Here is a tiny trained network, its code and every weight. The questions are about switching its units off for an input and a target symbol, where a switched-off unit gives its printed mean instead of its output.

import numpy as np


def w(rows, s, z=0):
    codes = np.array(rows[::2]) - 128.0
    scale = np.full(codes.shape[1], s)
    scale[-1] = z or s
    return codes * scale


def norm(h):
    return h / np.sqrt((h * h).mean(-1, keepdims=True) + 1e-5)


def softmax(a):
    e = np.exp(a - a.max(-1, keepdims=True))
    return e / e.sum(-1, keepdims=True)


def log_softmax(a):
    a = a - a.max(-1, keepdims=True)
    return a - np.log(np.exp(a).sum(-1, keepdims=True))


def net(x, mask):
    ids = ['αβζθμπφω'.index(c) for c in x.split()]
    T = len(ids)
    res = E[ids] + P[:T]
    u = 0
    for l in range(3):
        r = norm(res)
        for j in range(2):
            rows = slice(2 * j, 2 * j + 2)
            q, k, v = (r @ M[l][rows].T for M in (Q, K, V))
            z = softmax(np.where(np.tri(T) > 0, q @ k.T / 2**0.5, -1e9)) @ v
            o = O[l][rows]
            res = res + np.where(mask[u + j], z, o[:, -1]) @ o[:, :-1]
        u += 2
    return log_softmax(norm(res)[-1] @ U[:, :-1].T + U[:, -1])


Q, K, V, O = {}, {}, {}, {}
E = w([
[92,77,66,112,111],'α',
[178,128,152,109,2],'β',
[53,138,200,182,125],'ζ',
[113,74,164,63,160],'θ',
[121,88,124,115,115],'μ',
[113,188,153,103,34],'π',
[126,110,194,170,206],'φ',
[96,199,116,76,212],'ω',
],0.021)
P = w([
[107,162,226,74,36],'0',
[195,119,1,110,9],'1',
[196,115,54,73,39],'2',
[188,107,69,58,64],'3',
[139,89,37,65,109],'4',
[123,88,69,40,187],'5',
[154,104,51,68,161],'6',
[185,111,51,149,151],'7',
],0.0063)
Q[0] = w([
[186,254,89,108,47],'0.h1',
[193,21,114,88,101],'0.h1',
[27,89,193,49,195],'0.h2',
[208,98,23,76,205],'0.h2',
],0.0073)
K[0] = w([
[2,244,100,169,106],'0.h1',
[154,64,142,210,47],'0.h1',
[88,70,167,81,184],'0.h2',
[131,131,147,157,37],'0.h2',
],0.009)
V[0] = w([
[172,47,155,121,97],'0.h1',
[126,108,113,78,204],'0.h1',
[147,69,155,236,254],'0.h2',
[116,191,151,222,106],'0.h2',
],0.0072)
O[0] = w([
[233,97,16,232,92,92],'0.h1',
[105,111,37,32,131,142],'0.h1',
[80,103,43,122,2,128],'0.h2',
[162,60,179,40,177,247],'0.h2',
],0.0088,0.0013)
Q[1] = w([
[156,125,95,139,180],'1.h1',
[183,89,3,227,138],'1.h1',
[131,145,126,159,156],'1.h2',
[89,162,194,78,113],'1.h2',
],0.012)
K[1] = w([
[231,190,84,96,199],'1.h1',
[85,156,39,51,180],'1.h1',
[151,13,188,252,158],'1.h2',
[166,96,90,157,1],'1.h2',
],0.005)
V[1] = w([
[143,251,114,101,31],'1.h1',
[117,142,192,47,169],'1.h1',
[190,62,113,96,65],'1.h2',
[40,228,2,84,134],'1.h2',
],0.0067)
O[1] = w([
[18,88,143,115,138,88],'1.h1',
[156,138,1,175,108,164],'1.h1',
[122,204,155,223,170,126],'1.h2',
[97,115,167,112,64,4],'1.h2',
],0.0086,0.0046)
Q[2] = w([
[74,53,144,100,254],'2.h1',
[42,144,84,143,127],'2.h1',
[197,86,54,142,179],'2.h2',
[94,188,148,187,214],'2.h2',
],0.009)
K[2] = w([
[88,93,32,55,126],'2.h1',
[101,70,97,215,93],'2.h1',
[213,19,156,177,77],'2.h2',
[42,227,2,143,215],'2.h2',
],0.0077)
V[2] = w([
[206,196,135,77,145],'2.h1',
[128,40,85,44,176],'2.h1',
[155,162,130,171,2],'2.h2',
[161,190,55,72,129],'2.h2',
],0.0079)
O[2] = w([
[86,255,178,129,44,111],'2.h1',
[209,88,146,194,51,40],'2.h1',
[113,147,160,242,83,94],'2.h2',
[129,207,72,106,135,2],'2.h2',
],0.0085,0.0025)
U = w([
[181,164,204,174,34,57],'α',
[139,182,145,216,126,109],'β',
[92,183,89,33,178,198],'ζ',
[72,143,99,165,11,202],'θ',
[91,206,57,202,119,3],'μ',
[96,196,175,160,150,172],'π',
[80,63,195,172,174,191],'φ',
[202,85,102,124,129,17],'ω',
],0.012,0.0042)

Each question gives the input, a string of symbols that net reads in full, and the target symbol t.
The units are the heads (2 rows each of Q, K, V and O). Each row of codes is followed by its name. A weight is (code - 128) times the scale printed after its matrix; where a second scale follows, it is the last column's (O and U).
mask holds one flag per head, layer by layer. A switched-off head (its flag False) gives its mean, the last column of its rows in O, instead of its output. The means were averaged over made-up inputs and are rounded, as every weight is.
A unit's drop is (log p(t) with every unit on - log p(t) with that unit switched off) / (log p(t) with every unit on - log p(t) with every unit switched off).
The circuit of an input: a set's keep is (log p(t) with only the set's units on - log p(t) with every unit switched off) / (log p(t) with every unit on - log p(t) with every unit switched off). Starting from all 6 units, units are removed one at a time, each time the one whose removal leaves the highest keep (on an exact tie, the one counted first), for as long as the keep stays at least 0.8.
circuit, biggest first: the units of the circuit, biggest drop first
unit that matters most: the unit with the biggest drop
heads that matter: for each layer, one digit per head in row order, 1 if its drop is at least 0.15 and else 0, layers parted by /
drop of u: that unit's drop, to one decimal
input α φ ω ζ β φ φ ζ, target θ: circuit, biggest first	(0.h2)
input β φ φ, target β: heads that matter	11 / 11 / 10
input φ ζ ζ α, target φ: circuit, biggest first	(0.h2 2.h2)
input π ζ φ, target ζ: heads that matter	01 / 10 / 11
input ζ φ μ β μ β φ, target β: heads that matter	10 / 00 / 10
input μ ζ β ζ α, target ω: heads that matter	11 / 00 / 00
input β α μ, target β: circuit, biggest first	(0.h1 0.h2)
input β ζ ζ π, target π: heads that matter	10 / 00 / 10
input ζ ω θ, target ω: circuit, biggest first	(0.h1 2.h1)
input ζ ω ω ζ, target ζ: heads that matter	00 / 00 / 01
input θ β ζ, target μ: heads that matter	11 / 00 / 00
input α θ φ ω ζ, target ζ: heads that matter	10 / 10 / 01
input ζ β μ α ζ, target β: circuit, biggest first	(0.h2 0.h1)
input ω μ ζ ω ω θ ω μ, target θ: unit that matters most	1.h2
input ζ α ω φ, target ω: heads that matter	10 / 00 / 00
input ω ω φ, target θ: heads that matter	11 / 01 / 00
input ω φ φ, target θ: heads that matter	01 / 00 / 00
input φ ζ μ, target φ: circuit, biggest first	(0.h2 1.h1 2.h2)
input ζ π ω β θ ζ, target μ: circuit, biggest first	(0.h2 0.h1)
input ζ φ ω θ, target θ: heads that matter	01 / 00 / 10
input φ ω ζ ω ζ φ θ, target θ: unit that matters most	0.h2
input ζ ζ μ ζ ζ α θ, target ω: drop of 2.h2	0.0
input φ α ζ, target θ: drop of 0.h2	1.4
